Below is a small trained network, with its code and all its weights. Each question gives an input and a class and asks what happens when units are switched off, that is, made to give their printed mean instead of their output.

import numpy as np


def w(rows, s, z=0):
    codes = np.array(rows[::2]) - 128.0
    scale = np.full(codes.shape[1], s)
    scale[-1] = z or s
    return codes * scale


def f(y):
    return y / 2 * (1 + np.tanh(0.7978845608 * (y + 0.044715 * y**3)))


def log_softmax(a):
    a = a - a.max(-1, keepdims=True)
    return a - np.log(np.exp(a).sum(-1, keepdims=True))


def net(x, mask):
    res = np.array(x, float).reshape(1, 5) / 4 @ E
    y = f(res @ A[0][:, :-1].T + A[0][:, -1])
    res = res + np.where(mask, y, B[0][:, -1]) @ B[0][:, :-1]
    return log_softmax(res[-1] @ U[:, :-1].T + U[:, -1])


A, B = {}, {}
E = w([
[247,103,173,141],'x0',
[127,128,129,128],'x1',
[128,128,128,128],'x2',
[61,95,216,213],'x3',
[164,136,49,221],'x4',
],0.011)
A[0] = w([
[156,143,26,37,107],'n1',
[118,99,134,136,119],'n2',
[62,119,193,223,106],'n3',
[222,119,186,143,2],'n4',
[129,115,80,96,119],'n5',
[98,116,152,76,81],'n6',
[102,123,197,32,83],'n7',
[5,140,53,116,31],'n8',
[173,128,146,136,114],'n9',
[133,125,34,228,55],'n10',
[121,141,149,146,123],'n11',
],0.026,0.0061)
B[0] = w([
[129,129,249,126,255],'n1',
[145,133,145,127,139],'n2',
[130,131,253,122,240],'n3',
[117,34,69,119,202],'n4',
[130,120,172,144,170],'n5',
[138,188,96,118,171],'n6',
[119,223,64,153,219],'n7',
[134,7,54,120,237],'n8',
[136,81,109,126,164],'n9',
[117,247,51,137,240],'n10',
[165,135,146,118,143],'n11',
],0.037,0.023)
U = w([
[162,177,214,131,204],'0',
[143,254,74,155,7],'1',
[157,84,81,123,163],'2',
],0.0081,0.0019)

Each question gives the input, the list of numbers given to net, and the class t.
The units are the neurons (one row each of A and B). Each row of codes is followed by its name. A weight is (code - 128) times the scale printed after its matrix; where a second scale follows, it is the last column's (A, B and U).
mask holds one flag per neuron, in row order. A switched-off neuron (its flag False) gives its mean, the last column of its row in B, instead of its output. The means were averaged over made-up inputs and are rounded, as every weight is.
A unit's drop is (log p(t) with every unit on - log p(t) with that unit switched off) / (log p(t) with every unit on - log p(t) with every unit switched off).
The circuit of an input: a set's keep is (log p(t) with only the set's units on - log p(t) with every unit switched off) / (log p(t) with every unit on - log p(t) with every unit switched off). Starting from all 11 units, units are removed one at a time, each time the one whose removal leaves the highest keep (on an exact tie, the one counted first), for as long as the keep stays at least 0.8.
units of the circuit, in order: the units of the circuit, biggest drop first
most important unit: the unit with the biggest drop
k most important neurons: the k neurons with the biggest drops, biggest first
drop of u: that unit's drop, to one decimal
input [-5,-3,-2,-3,-3], class 2: units of the circuit, in order -> (n8)
input [-5,-4,-1,-5,0], class 0: 3 most important neurons -> (n1, n4, n5)
input [-6,-5,-8,-6,5], class 0: 2 most important neurons -> (n1, n4)
input [0,-3,0,-6,5], class 0: 2 most important neurons -> (n1, n7)
input [1,-4,0,3,4], class 1: 2 most important neurons -> (n1, n10)
input [3,-4,-8,0,-3], class 1: 2 most important neurons -> (n8, n7)
input [-3,3,5,-1,2], class 2: 2 most important neurons -> (n7, n3)
input [-1,8,-7,-4,-5], class 1: 2 most important neurons -> (n7, n3)
input [2,5,-8,4,5], class 1: 2 most important neurons -> (n10, n1)
input [7,-1,-5,4,-7], class 1: 3 most important neurons -> (n7, n8, n6)
input [-7,-6,1,0,-7], class 1: 3 most important neurons -> (n7, n6, n4)
input [-7,-6,-6,1,-5], class 2: 2 most important neurons -> (n8, n10)
input [-3,3,6,-8,7], class 0: 2 most important neurons -> (n1, n7)
input [8,-1,0,6,3], class 2: most important unit -> n4
input [4,-2,3,-1,3], class 2: 2 most important neurons -> (n7, n4)
input [-3,-5,8,-4,1], class 0: 2 most important neurons -> (n1, n4)
input [4,-3,-7,0,-2], class 2: drop of n10 -> 0.8
input [-3,8,8,-5,3], class 0: drop of n1 -> 2.9
input [3,-1,-5,1,-7], class 1: drop of n9 -> 0.0
input [1,-5,-4,0,-3], class 1: drop of n8 -> 0.1
input [-6,7,-6,0,3], class 2: most important unit -> n8
